Here is a tiny trained network, its code and every weight. The questions are about switching its units off for an input and a class, where a switched-off unit gives its printed mean instead of its output.

import numpy as np


def w(rows, s, z=0):
    codes = np.array(rows[::2]) - 128.0
    scale = np.full(codes.shape[1], s)
    scale[-1] = z or s
    return codes * scale


def norm(h):
    return h / np.sqrt((h * h).mean(-1, keepdims=True) + 1e-5)


def f(y):
    return np.maximum(y, 0)


def log_softmax(a):
    a = a - a.max(-1, keepdims=True)
    return a - np.log(np.exp(a).sum(-1, keepdims=True))


def net(x, mask):
    res = np.array(x, float).reshape(1, 4) / 4 @ E
    u = 0
    for l in range(4):
        y = f(norm(res) @ A[l][:, :-1].T + A[l][:, -1])
        res = res + np.where(mask[u : u + 4], y, B[l][:, -1]) @ B[l][:, :-1]
        u += 4
    return log_softmax(norm(res)[-1] @ U[:, :-1].T + U[:, -1])


A, B = {}, {}
E = w([
[122,144,129,109,133,149,61,160],'x0',
[7,126,112,138,103,41,159,162],'x1',
[89,92,196,131,139,148,150,142],'x2',
[139,190,159,152,144,84,143,134],'x3',
],0.012)
A[0] = w([
[178,94,153,139,183,125,7,127,147],'0.n1',
[80,162,120,149,108,51,131,137,46],'0.n2',
[25,1,123,84,88,149,116,140,4],'0.n3',
[110,4,143,50,57,120,195,51,174],'0.n4',
],0.0058,0.0012)
B[0] = w([
[89,145,114,85,171,104,209,129,231],'0.n1',
[107,116,134,118,109,172,52,135,210],'0.n2',
[7,191,167,104,187,208,91,154,254],'0.n3',
[106,124,137,195,142,129,116,119,236],'0.n4',
],0.011,0.0046)
A[1] = w([
[191,69,70,2,205,216,163,83,223],'1.n1',
[100,225,156,117,142,34,122,161,1],'1.n2',
[139,61,188,161,166,94,144,47,177],'1.n3',
[158,98,139,83,155,133,175,50,37],'1.n4',
],0.0062,0.00097)
B[1] = w([
[186,135,127,96,186,51,111,133,255],'1.n1',
[48,172,86,208,140,255,84,84,202],'1.n2',
[176,170,170,138,82,138,174,164,162],'1.n3',
[112,89,208,160,157,84,92,174,166],'1.n4',
],0.0098,0.0062)
A[2] = w([
[211,156,121,42,189,235,118,116,155],'2.n1',
[228,92,143,37,129,24,69,134,191],'2.n2',
[2,11,168,126,167,183,101,150,61],'2.n3',
[143,131,88,164,68,76,40,90,6],'2.n4',
],0.0072,0.0017)
B[2] = w([
[47,175,86,168,213,28,53,159,219],'2.n1',
[158,99,197,51,116,14,166,255,207],'2.n2',
[1,176,155,162,242,129,18,80,254],'2.n3',
[167,49,114,42,118,126,64,71,143],'2.n4',
],0.007,0.0086)
A[3] = w([
[176,92,205,162,58,193,221,168,52],'3.n1',
[112,103,254,108,107,193,147,149,8],'3.n2',
[190,141,106,73,102,152,18,132,126],'3.n3',
[104,198,163,171,183,122,143,94,241],'3.n4',
],0.0076,0.0018)
B[3] = w([
[161,124,97,138,44,167,164,182,143],'3.n1',
[174,84,133,53,149,129,170,118,155],'3.n2',
[183,52,168,128,112,96,195,1,161],'3.n3',
[39,140,104,72,113,180,126,177,254],'3.n4',
],0.0093,0.008)
U = w([
[2,194,134,165,161,200,42,99,238],'0',
[188,114,185,152,25,202,237,156,2],'1',
[175,34,70,166,108,174,97,6,48],'2',
[200,120,218,68,206,50,142,182,175],'3',
],0.0099,0.0042)

Each question gives the input, the list of numbers given to net, and the class t.
The units are the neurons (one row each of A and B). Each row of codes is followed by its name. A weight is (code - 128) times the scale printed after its matrix; where a second scale follows, it is the last column's (A, B and U).
mask holds one flag per neuron, layer by layer. A switched-off neuron (its flag False) gives its mean, the last column of its row in B, instead of its output. The means were averaged over made-up inputs and are rounded, as every weight is.
A unit's drop is (log p(t) with every unit on - log p(t) with that unit switched off) / (log p(t) with every unit on - log p(t) with every unit switched off).
The circuit of an input: a set's keep is (log p(t) with only the set's units on - log p(t) with every unit switched off) / (log p(t) with every unit on - log p(t) with every unit switched off). Starting from the 12 units with the biggest drops (on a tie, the unit counted first), units are removed one at a time, each time the one whose removal leaves the highest keep (on an exact tie, the one counted first), for as long as the keep stays at least 0.8.
circuit, biggest first: the units of the circuit, biggest drop first
k most important neurons: the k neurons with the biggest drops, biggest first
top k neurons in layer l: the k neurons of layer l with the biggest drops, biggest first
drop of u: that unit's drop, to one decimal
input [-4,0,-2,1], class 1: top neuron in layer 1 -> (1.n3)
input [-7,-1,-5,1], class 3: circuit, biggest first -> (0.n3 1.n2)
input [1,0,-4,1], class 2: circuit, biggest first -> (0.n3 2.n3 2.n4 3.n3)
input [-6,0,-3,-2], class 1: 2 most important neurons -> (2.n3 1.n3)
input [-3,3,-8,4], class 2: 4 most important neurons -> (0.n3 2.n4 2.n3 0.n1)
input [-4,1,-7,4], class 2: 2 most important neurons -> (0.n3 2.n4)
input [-8,-4,4,0], class 1: 2 most important neurons -> (0.n4 3.n1)
input [8,-6,7,-5], class 3: 2 most important neurons -> (1.n1 1.n2)
input [4,-4,-4,4], class 3: 2 most important neurons -> (0.n3 1.n1)
input [-4,1,-7,5], class 2: top 3 neurons in layer 2 -> (2.n4 2.n3 2.n1)
input [-8,0,-6,-2], class 1: top 2 neurons in layer 2 -> (2.n3 2.n1)
input [8,-5,5,3], class 3: drop of 0.n3 -> 0.4
input [0,0,-7,5], class 2: drop of 1.n2 -> -0.1
input [-4,-1,6,7], class 1: most important neuron -> (0.n3)
